Below are the code and all the weights of a small trained network. Each question names an input and a target symbol and asks about switching units off, where a switched-off unit gives its printed mean instead of its output.

import numpy as np


def w(rows, s, z=0):
    codes = np.array(rows[::2]) - 128.0
    scale = np.full(codes.shape[1], s)
    scale[-1] = z or s
    return codes * scale


def f(y):
    return y / 2 * (1 + np.tanh(0.7978845608 * (y + 0.044715 * y**3)))


def softmax(a):
    e = np.exp(a - a.max(-1, keepdims=True))
    return e / e.sum(-1, keepdims=True)


def log_softmax(a):
    a = a - a.max(-1, keepdims=True)
    return a - np.log(np.exp(a).sum(-1, keepdims=True))


def net(x, mask):
    ids = ['ΣΦΨαβγδεζθλξπτω'.index(c) for c in x.split()]
    T = len(ids)
    res = E[ids] + P[:T]
    u = 0
    for l in range(2):
        r = res
        for j in range(3):
            rows = slice(2 * j, 2 * j + 2)
            q, k, v = (r @ M[l][rows].T for M in (Q, K, V))
            z = softmax(np.where(np.tri(T) > 0, q @ k.T / 2**0.5, -1e9)) @ v
            o = O[l][rows]
            res = res + np.where(mask[u + j], z, o[:, -1]) @ o[:, :-1]
        u += 3
        y = f(res @ A[l][:, :-1].T + A[l][:, -1])
        res = res + np.where(mask[u : u + 4], y, B[l][:, -1]) @ B[l][:, :-1]
        u += 4
    return log_softmax(res[-1] @ U[:, :-1].T + U[:, -1])


Q, K, V, O, A, B = {}, {}, {}, {}, {}, {}
E = w([
[119,153,124],'Σ',
[130,150,139],'Φ',
[128,151,141],'Ψ',
[132,140,136],'α',
[125,142,139],'β',
[138,204,155],'γ',
[202,144,89],'δ',
[129,84,112],'ε',
[152,106,78],'ζ',
[33,125,5],'θ',
[172,207,49],'λ',
[64,123,207],'ξ',
[129,226,34],'π',
[215,67,38],'τ',
[82,200,249],'ω',
],0.02)
P = w([
[104,219,2],'0',
[115,181,32],'1',
[95,180,30],'2',
[103,209,24],'3',
[103,195,30],'4',
[106,186,34],'5',
],0.0034)
Q[0] = w([
[124,34,162],'L0H1',
[87,85,141],'L0H1',
[252,111,136],'L0H2',
[169,88,237],'L0H2',
[104,183,67],'L0H3',
[253,53,101],'L0H3',
],0.011)
K[0] = w([
[182,168,158],'L0H1',
[124,189,184],'L0H1',
[102,224,140],'L0H2',
[23,141,253],'L0H2',
[115,146,75],'L0H3',
[197,96,140],'L0H3',
],0.015)
V[0] = w([
[254,79,151],'L0H1',
[161,102,112],'L0H1',
[177,101,63],'L0H2',
[97,120,65],'L0H2',
[68,219,118],'L0H3',
[65,60,113],'L0H3',
],0.0079)
O[0] = w([
[196,254,119,59],'L0H1',
[131,175,151,138],'L0H1',
[165,17,225,251],'L0H2',
[153,140,172,227],'L0H2',
[44,131,127,254],'L0H3',
[174,58,61,55],'L0H3',
],0.0054,0.0048)
A[0] = w([
[80,220,45,220],'L0N1',
[148,170,80,119],'L0N2',
[190,145,64,253],'L0N3',
[123,80,9,7],'L0N4',
],0.011,0.004)
B[0] = w([
[52,71,107,255],'L0N1',
[93,104,62,160],'L0N2',
[138,247,1,209],'L0N3',
[250,94,197,161],'L0N4',
],0.0081,0.0087)
Q[1] = w([
[179,103,129],'L1H1',
[146,159,85],'L1H1',
[148,184,110],'L1H2',
[225,92,16],'L1H2',
[18,131,144],'L1H3',
[39,34,254],'L1H3',
],0.0066)
K[1] = w([
[152,107,122],'L1H1',
[112,143,56],'L1H1',
[194,168,149],'L1H2',
[98,212,151],'L1H2',
[82,254,96],'L1H3',
[35,222,180],'L1H3',
],0.0075)
V[1] = w([
[87,86,221],'L1H1',
[130,131,130],'L1H1',
[223,39,182],'L1H2',
[104,253,182],'L1H2',
[133,205,205],'L1H3',
[77,200,208],'L1H3',
],0.0067)
O[1] = w([
[81,225,77,32],'L1H1',
[136,124,130,126],'L1H1',
[161,50,82,2],'L1H2',
[56,255,149,130],'L1H2',
[185,253,84,72],'L1H3',
[179,237,173,89],'L1H3',
],0.005,0.0098)
A[1] = w([
[143,125,9,16],'L1N1',
[166,197,80,255],'L1N2',
[165,42,220,126],'L1N3',
[253,213,54,53],'L1N4',
],0.0081)
B[1] = w([
[74,149,238,180],'L1N1',
[205,179,74,255],'L1N2',
[119,254,184,180],'L1N3',
[57,149,236,189],'L1N4',
],0.0081,0.0076)
U = w([
[117,126,119,86],'Σ',
[129,127,168,171],'Φ',
[180,127,247,118],'Ψ',
[139,115,147,176],'α',
[112,128,126,89],'β',
[115,136,113,219],'γ',
[189,193,126,93],'δ',
[119,119,120,146],'ε',
[206,85,58,253],'ζ',
[124,24,146,237],'θ',
[135,136,31,102],'λ',
[60,98,230,118],'ξ',
[60,91,80,41],'π',
[105,154,133,58],'τ',
[85,149,212,82],'ω',
],0.013,0.0072)

Each question gives the input, a string of symbols that net reads in full, and the target symbol t.
The units are the heads (2 rows each of Q, K, V and O) and the neurons (one row each of A and B). Each row of codes is followed by its name. A weight is (code - 128) times the scale printed after its matrix; where a second scale follows, it is the last column's (O, A, B and U).
mask holds one flag per unit, layer by layer, with each layer's heads first. A switched-off unit (its flag False) gives its mean, the last column of its rows in O or B, instead of its output. The means were averaged over made-up inputs and are rounded, as every weight is.
A unit's drop is (log p(t) with every unit on - log p(t) with that unit switched off) / (log p(t) with every unit on - log p(t) with every unit switched off).
most important unit: the unit with the biggest drop
top k neurons in layer l: the k neurons of layer l with the biggest drops, biggest first
which heads matter: for each layer, one digit per head in row order, 1 if its drop is at least 0.15 and else 0, layers parted by /
drop of u: that unit's drop, to one decimal
input π τ Ψ, target Ψ: which heads matter -> 110 / 000
input ε θ θ δ, target θ: which heads matter -> 100 / 001
input ξ τ θ, target Ψ: most important unit -> L0N4
input π β Σ, target ξ: which heads matter -> 001 / 001
input θ θ ε λ, target θ: which heads matter -> 100 / 001
input ε π θ, target ξ: which heads matter -> 100 / 010
input δ ω β, target δ: which heads matter -> 000 / 001
input π ω ζ ω Φ Ψ, target δ: which heads matter -> 000 / 101
input τ δ β, target Ψ: which heads matter -> 010 / 100
input ε ω α Φ, target δ: which heads matter -> 000 / 101
input α Σ ε λ π τ, target Ψ: which heads matter -> 001 / 000
input θ δ Σ Φ Σ π, target θ: which heads matter -> 100 / 000
input δ π ω ε γ, target δ: which heads matter -> 011 / 101
input δ λ λ δ π ε, target ξ: most important unit -> L0N3
input Σ π β π δ, target δ: which heads matter -> 001 / 000
input π π Σ ω ξ π, target π: top 3 neurons in layer 0 -> [L0N1; L0N3; L0N2]
input ζ ω α, target δ: which heads matter -> 000 / 001
input ω Σ Φ, target δ: top 2 neurons in layer 0 -> [L0N2; L0N3]
input Ψ π θ, target ξ: top 2 neurons in layer 0 -> [L0N4; L0N3]
input Σ Φ ε λ ζ, target ζ: most important unit -> L0N1
input τ Σ Ψ, target Ψ: top 3 neurons in layer 0 -> [L0N3; L0N1; L0N2]
input ω δ Σ, target δ: top 2 neurons in layer 0 -> [L0N2; L0N3]
input Φ δ δ, target δ: top 2 neurons in layer 0 -> [L0N3; L0N1]
input α β π, target π: top 2 neurons in layer 0 -> [L0N1; L0N2]
input α π ξ γ, target ξ: drop of L1N2 -> 0.4
input Ψ β ε, target ζ: drop of L0H3 -> 0.3
input γ τ δ π Σ, target Ψ: drop of L1N1 -> 0.0
input ε π τ β, target Ψ: drop of L0H1 -> 0.1
input τ γ ζ δ ω γ, target δ: most important unit -> L0H2
input γ θ ξ, target θ: top 2 neurons in layer 0 -> [L0N4; L0N3]
